Below is a small trained network, with its code and all its weights. Each question gives an input and a target symbol and asks what happens when units are switched off, that is, made to give their printed mean instead of their output.

import numpy as np


def w(rows, s, z=0):
    codes = np.array(rows[::2]) - 128.0
    scale = np.full(codes.shape[1], s)
    scale[-1] = z or s
    return codes * scale


def norm(h):
    return h / np.sqrt((h * h).mean(-1, keepdims=True) + 1e-5)


def f(y):
    return y / 2 * (1 + np.tanh(0.7978845608 * (y + 0.044715 * y**3)))


def softmax(a):
    e = np.exp(a - a.max(-1, keepdims=True))
    return e / e.sum(-1, keepdims=True)


def log_softmax(a):
    a = a - a.max(-1, keepdims=True)
    return a - np.log(np.exp(a).sum(-1, keepdims=True))


def net(x, mask):
    ids = ['αβεζηθπσω'.index(c) for c in x.split()]
    T = len(ids)
    res = E[ids] + P[:T]
    q, k, v = (norm(res) @ M[0].T for M in (Q, K, V))
    z = softmax(np.where(np.tri(T) > 0, q @ k.T / 2**0.5, -1e9)) @ v
    res = res + np.where(mask[0], z, O[0][:, -1]) @ O[0][:, :-1]
    y = f(norm(res) @ A[0][:, :-1].T + A[0][:, -1])
    res = res + np.where(mask[1:13], y, B[0][:, -1]) @ B[0][:, :-1]
    return log_softmax(norm(res)[-1] @ U[:, :-1].T + U[:, -1])


Q, K, V, O, A, B = {}, {}, {}, {}, {}, {}
E = w([
[206,172,56,214],'α',
[62,79,205,109],'β',
[51,88,140,242],'ε',
[172,95,82,244],'ζ',
[93,42,204,129],'η',
[32,125,170,96],'θ',
[43,169,86,158],'π',
[109,98,95,226],'σ',
[106,129,72,232],'ω',
],0.011)
P = w([
[117,136,144,120],'0',
[115,102,111,85],'1',
[117,137,166,156],'2',
[112,68,58,76],'3',
[100,146,208,196],'4',
[132,43,13,21],'5',
[91,146,246,222],'6',
],0.011)
Q[0] = w([
[125,218,249,219],'h1',
[183,138,167,129],'h1',
],0.015)
K[0] = w([
[134,36,4,44],'h1',
[102,137,118,71],'h1',
],0.014)
V[0] = w([
[169,63,197,151],'h1',
[255,132,70,182],'h1',
],0.013)
O[0] = w([
[117,153,252,183,159],'h1',
[171,103,137,111,3],'h1',
],0.02,0.0047)
A[0] = w([
[132,249,185,155,143],'n1',
[113,230,147,164,158],'n2',
[50,136,93,190,70],'n3',
[106,196,153,32,149],'n4',
[41,119,62,146,63],'n5',
[187,159,68,29,255],'n6',
[57,69,94,124,158],'n7',
[121,68,100,169,161],'n8',
[66,75,181,69,140],'n9',
[114,109,139,189,179],'n10',
[247,76,144,126,149],'n11',
[185,65,238,150,126],'n12',
],0.012,0.0053)
B[0] = w([
[107,59,101,104,207],'n1',
[153,80,109,111,216],'n2',
[153,161,147,66,237],'n3',
[213,93,91,65,137],'n4',
[175,234,136,108,212],'n5',
[88,3,194,141,180],'n6',
[134,166,72,173,220],'n7',
[156,89,92,180,191],'n8',
[164,114,102,199,200],'n9',
[170,131,101,180,231],'n10',
[143,160,147,38,216],'n11',
[158,190,117,120,254],'n12',
],0.011,0.0067)
U = w([
[159,62,86,137,160],'α',
[111,150,214,170,215],'β',
[57,169,152,170,103],'ε',
[245,170,141,181,86],'ζ',
[221,233,237,90,102],'η',
[49,115,18,83,34],'θ',
[103,252,96,86,195],'π',
[178,173,115,195,3],'σ',
[151,108,156,41,220],'ω',
],0.011,0.0042)

Each question gives the input, a string of symbols that net reads in full, and the target symbol t.
The units are the heads (2 rows each of Q, K, V and O) and the neurons (one row each of A and B). Each row of codes is followed by its name. A weight is (code - 128) times the scale printed after its matrix; where a second scale follows, it is the last column's (O, A, B and U).
mask holds one flag per unit, heads first, then neurons. A switched-off unit (its flag False) gives its mean, the last column of its rows in O or B, instead of its output. The means were averaged over made-up inputs and are rounded, as every weight is.
A unit's drop is (log p(t) with every unit on - log p(t) with that unit switched off) / (log p(t) with every unit on - log p(t) with every unit switched off).
The circuit of an input: a set's keep is (log p(t) with only the set's units on - log p(t) with every unit switched off) / (log p(t) with every unit on - log p(t) with every unit switched off). Starting from the 12 units with the biggest drops (on a tie, the unit counted first), units are removed one at a time, each time the one whose removal leaves the highest keep (on an exact tie, the one counted first), for as long as the keep stays at least 0.8.
units of the circuit, in order: the units of the circuit, biggest drop first
unit that matters most: the unit with the biggest drop
k most important neurons: the k neurons with the biggest drops, biggest first
drop when u is switched off: that unit's drop, to one decimal
input σ ω σ, target α: units of the circuit, in order => h1, n6
input σ β π η ω, target β: most important neuron => n7
input θ β ζ θ ζ η, target η: 2 most important neurons => n12, n11
input π σ θ θ ω, target π: units of the circuit, in order => h1, n3
input α ζ σ α θ β, target π: units of the circuit, in order => h1, n5
input ζ ζ σ θ, target ζ: units of the circuit, in order => h1, n9
input ζ α α β ε θ π, target π: units of the circuit, in order => h1, n5
input α α π η α, target β: units of the circuit, in order => h1, n1
input ζ θ ε ε ζ α, target η: units of the circuit, in order => h1, n11
input σ β β θ α, target π: 3 most important neurons => n5, n3, n9
input β η ε ζ θ ε, target π: 3 most important neurons => n5, n3, n6
input α η α θ π ε α, target α: 3 most important neurons => n1, n2, n12
input π α ζ, target ω: drop when n11 is switched off => 0.2
input θ θ σ α σ, target ω: drop when n11 is switched off => 0.2
input β π β θ ζ ζ, target η: drop when h1 is switched off => 1.2
input β ω θ, target α: unit that matters most => n6
